Below are the code and all the weights of a small trained network. Each question names an input and a class and asks about switching units off, where a switched-off unit gives its printed mean instead of its output.

import numpy as np


def w(rows, s, z=0):
    codes = np.array(rows[::2]) - 128.0
    scale = np.full(codes.shape[1], s)
    scale[-1] = z or s
    return codes * scale


def f(y):
    return y / 2 * (1 + np.tanh(0.7978845608 * (y + 0.044715 * y**3)))


def log_softmax(a):
    a = a - a.max(-1, keepdims=True)
    return a - np.log(np.exp(a).sum(-1, keepdims=True))


def net(x, mask):
    res = np.array(x, float).reshape(1, 6) / 4 @ E
    y = f(res @ A[0][:, :-1].T + A[0][:, -1])
    res = res + np.where(mask, y, B[0][:, -1]) @ B[0][:, :-1]
    return log_softmax(res[-1] @ U[:, :-1].T + U[:, -1])


A, B = {}, {}
E = w([
[128,130,128],'x0',
[118,98,248],'x1',
[56,229,145],'x2',
[250,193,166],'x3',
[129,127,128],'x4',
[127,128,127],'x5',
],0.011)
A[0] = w([
[180,47,181,8],'N0',
[189,148,186,134],'N1',
[159,94,96,134],'N2',
[109,136,186,139],'N3',
[229,224,126,129],'N4',
[182,35,75,138],'N5',
[131,37,110,123],'N6',
[155,111,145,49],'N7',
[139,173,119,38],'N8',
[123,109,132,102],'N9',
[86,140,233,4],'N10',
[122,99,131,81],'N11',
[131,121,123,129],'N12',
[107,128,116,175],'N13',
[157,108,94,56],'N14',
[64,169,50,105],'N15',
[108,93,134,136],'N16',
[163,7,188,112],'N17',
[177,79,49,208],'N18',
[140,165,122,61],'N19',
[216,127,161,122],'N20',
[80,65,201,95],'N21',
[182,67,79,109],'N22',
[114,125,114,127],'N23',
],0.017,0.0037)
B[0] = w([
[167,93,47,207],'N0',
[202,72,129,203],'N1',
[139,120,158,168],'N2',
[129,96,171,172],'N3',
[221,231,94,247],'N4',
[89,167,202,228],'N5',
[93,212,130,201],'N6',
[165,110,118,144],'N7',
[154,171,100,147],'N8',
[124,143,127,133],'N9',
[106,105,235,199],'N10',
[121,154,123,138],'N11',
[127,126,133,130],'N12',
[104,123,124,151],'N13',
[148,138,156,151],'N14',
[77,51,73,226],'N15',
[108,165,129,155],'N16',
[117,130,2,243],'N17',
[107,125,211,219],'N18',
[161,164,104,143],'N19',
[181,39,136,210],'N20',
[104,247,123,206],'N21',
[152,89,190,201],'N22',
[117,115,132,139],'N23',
],0.044,0.014)
U = w([
[23,71,157,126],'0',
[146,144,32,254],'1',
[188,76,174,30],'2',
[157,32,33,61],'3',
[54,2,32,128],'4',
],0.0077,0.008)

Each question gives the input, the list of numbers given to net, and the class t.
The units are the neurons (one row each of A and B). Each row of codes is followed by its name. A weight is (code - 128) times the scale printed after its matrix; where a second scale follows, it is the last column's (A, B and U).
mask holds one flag per neuron, in row order. A switched-off neuron (its flag False) gives its mean, the last column of its row in B, instead of its output. The means were averaged over made-up inputs and are rounded, as every weight is.
A unit's drop is (log p(t) with every unit on - log p(t) with that unit switched off) / (log p(t) with every unit on - log p(t) with every unit switched off).
The circuit of an input: a set's keep is (log p(t) with only the set's units on - log p(t) with every unit switched off) / (log p(t) with every unit on - log p(t) with every unit switched off). Starting from the 12 units with the biggest drops (on a tie, the unit counted first), units are removed one at a time, each time the one whose removal leaves the highest keep (on an exact tie, the one counted first), for as long as the keep stays at least 0.8.
circuit, biggest first: the units of the circuit, biggest drop first
top k neurons: the k neurons with the biggest drops, biggest first
drop when u is switched off: that unit's drop, to one decimal
input [6,-7,-8,1,0,0], class 2: top 2 neurons -> N22, N15
input [0,8,-4,-2,-3,1], class 1: circuit, biggest first -> N21
input [-7,-1,6,0,-3,-2], class 4: circuit, biggest first -> N4, N15
input [4,0,-4,-6,-7,-5], class 0: top 2 neurons -> N4, N5
input [6,1,-5,2,-2,7], class 3: top 2 neurons -> N17, N0
input [1,3,0,1,-2,4], class 3: circuit, biggest first -> N5, N6
input [-7,-3,-1,1,-1,-3], class 2: top 2 neurons -> N17, N15
input [-3,7,2,-7,1,-4], class 0: top 2 neurons -> N10, N4
input [0,-1,0,8,6,-4], class 2: top 4 neurons -> N17, N20, N1, N21
input [-4,1,-2,6,8,1], class 3: top 2 neurons -> N20, N10
input [1,-4,0,2,6,-8], class 2: top 2 neurons -> N17, N21
input [-4,2,7,6,-3,3], class 2: top 2 neurons -> N17, N10
input [8,-6,6,0,4,7], class 4: top 2 neurons -> N15, N21
input [-7,-7,2,0,5,0], class 4: circuit, biggest first -> N15
input [2,3,-7,3,6,6], class 3: top 2 neurons -> N17, N20
input [1,6,7,-7,-6,5], class 0: drop when N16 is switched off -> 0.0
input [-4,2,-8,8,-2,2], class 3: drop when N0 is switched off -> 2.0
input [3,0,-3,-4,-3,6], class 0: drop when N4 is switched off -> 1.1
